Below are the code and all the weights of a small trained network. Each question names an input and a class and asks about switching units off, where a switched-off unit gives its printed mean instead of its output.

import numpy as np


def w(rows, s, z=0):
    codes = np.array(rows[::2]) - 128.0
    scale = np.full(codes.shape[1], s)
    scale[-1] = z or s
    return codes * scale


def f(y):
    return np.maximum(y, 0)


def log_softmax(a):
    a = a - a.max(-1, keepdims=True)
    return a - np.log(np.exp(a).sum(-1, keepdims=True))


def net(x, mask):
    res = np.array(x, float).reshape(1, 3) / 4 @ E
    y = f(res @ A[0][:, :-1].T + A[0][:, -1])
    res = res + np.where(mask, y, B[0][:, -1]) @ B[0][:, :-1]
    return log_softmax(res[-1] @ U[:, :-1].T + U[:, -1])


A, B = {}, {}
E = w([
[184,95,153,8,174],'x0',
[116,111,134,100,7],'x1',
[164,157,1,77,143],'x2',
],0.0076)
A[0] = w([
[121,139,112,167,78,176],'N1',
[125,124,95,110,100,154],'N2',
[141,125,131,95,193,153],'N3',
[115,127,172,197,48,128],'N4',
[129,129,234,103,147,140],'N5',
[135,115,220,90,140,170],'N6',
[129,138,138,163,141,122],'N7',
[136,128,105,91,125,168],'N8',
[136,137,107,150,115,211],'N9',
[131,132,152,99,99,253],'N10',
[120,137,114,146,88,172],'N11',
[114,122,164,185,58,154],'N12',
[140,135,121,130,137,144],'N13',
[133,133,147,130,134,166],'N14',
[119,129,167,132,146,144],'N15',
[118,117,165,94,51,183],'N16',
[130,131,109,90,125,167],'N17',
[139,136,118,123,132,131],'N18',
[125,121,84,121,132,196],'N19',
[132,128,149,156,84,230],'N20',
[123,128,126,152,60,158],'N21',
[135,128,143,97,28,77],'N22',
[115,142,106,154,133,123],'N23',
[124,133,128,151,144,71],'N24',
[138,113,127,149,132,126],'N25',
[144,129,70,3,155,147],'N26',
[120,113,166,122,132,63],'N27',
[129,113,136,161,134,188],'N28',
],0.018,0.003)
B[0] = w([
[116,92,111,184,162,192],'N1',
[146,123,135,174,140,160],'N2',
[107,165,131,80,154,197],'N3',
[118,203,128,155,182,253],'N4',
[111,101,122,29,175,236],'N5',
[121,121,134,23,153,232],'N6',
[85,132,134,105,109,162],'N7',
[160,105,129,148,151,167],'N8',
[93,105,122,124,164,162],'N9',
[116,101,120,115,88,187],'N10',
[117,125,129,172,128,172],'N11',
[94,190,132,147,173,239],'N12',
[126,118,131,130,126,141],'N13',
[127,131,125,118,140,153],'N14',
[144,140,117,98,137,174],'N15',
[114,92,123,171,51,220],'N16',
[152,106,126,147,130,164],'N17',
[121,124,124,142,143,141],'N18',
[106,134,145,166,172,164],'N19',
[85,172,134,118,116,199],'N20',
[57,168,146,117,116,196],'N21',
[76,102,122,185,61,212],'N22',
[131,117,140,82,116,157],'N23',
[92,123,135,125,111,145],'N24',
[114,130,130,120,122,140],'N25',
[255,87,124,105,157,244],'N26',
[131,147,128,127,165,162],'N27',
[94,136,121,118,125,168],'N28',
],0.042,0.011)
U = w([
[55,71,86,227,53,217],'0',
[255,88,98,150,146,25],'1',
[82,239,163,103,187,247],'2',
[136,42,123,10,145,179],'3',
[156,94,111,152,7,2],'4',
],0.0065,0.00095)

Each question gives the input, the list of numbers given to net, and the class t.
The units are the neurons (one row each of A and B). Each row of codes is followed by its name. A weight is (code - 128) times the scale printed after its matrix; where a second scale follows, it is the last column's (A, B and U).
mask holds one flag per neuron, in row order. A switched-off neuron (its flag False) gives its mean, the last column of its row in B, instead of its output. The means were averaged over made-up inputs and are rounded, as every weight is.
A unit's drop is (log p(t) with every unit on - log p(t) with that unit switched off) / (log p(t) with every unit on - log p(t) with every unit switched off).
The circuit of an input: a set's keep is (log p(t) with only the set's units on - log p(t) with every unit switched off) / (log p(t) with every unit on - log p(t) with every unit switched off). Starting from the 12 units with the biggest drops (on a tie, the unit counted first), units are removed one at a time, each time the one whose removal leaves the highest keep (on an exact tie, the one counted first), for as long as the keep stays at least 0.8.
units of the circuit, in order: the units of the circuit, biggest drop first
k most important neurons: the k neurons with the biggest drops, biggest first
drop of u: that unit's drop, to one decimal
input [8,7,7], class 1: units of the circuit, in order	[N26]
input [3,8,5], class 4: units of the circuit, in order	[N26, N22, N16]
input [-2,5,-3], class 0: 3 most important neurons	[N16, N22, N3]
input [5,8,3], class 4: 2 most important neurons	[N22, N26]
input [1,-8,3], class 1: 3 most important neurons	[N5, N6, N26]
input [-5,-5,7], class 1: 2 most important neurons	[N5, N6]
input [3,1,-8], class 3: 2 most important neurons	[N5, N6]
input [6,8,1], class 4: 3 most important neurons	[N22, N26, N16]
input [4,7,-2], class 0: drop of N22	0.2
input [-7,-5,7], class 0: drop of N4	0.3
input [8,4,5], class 1: drop of N25	0.0
input [-6,-3,7], class 0: drop of N4	0.2
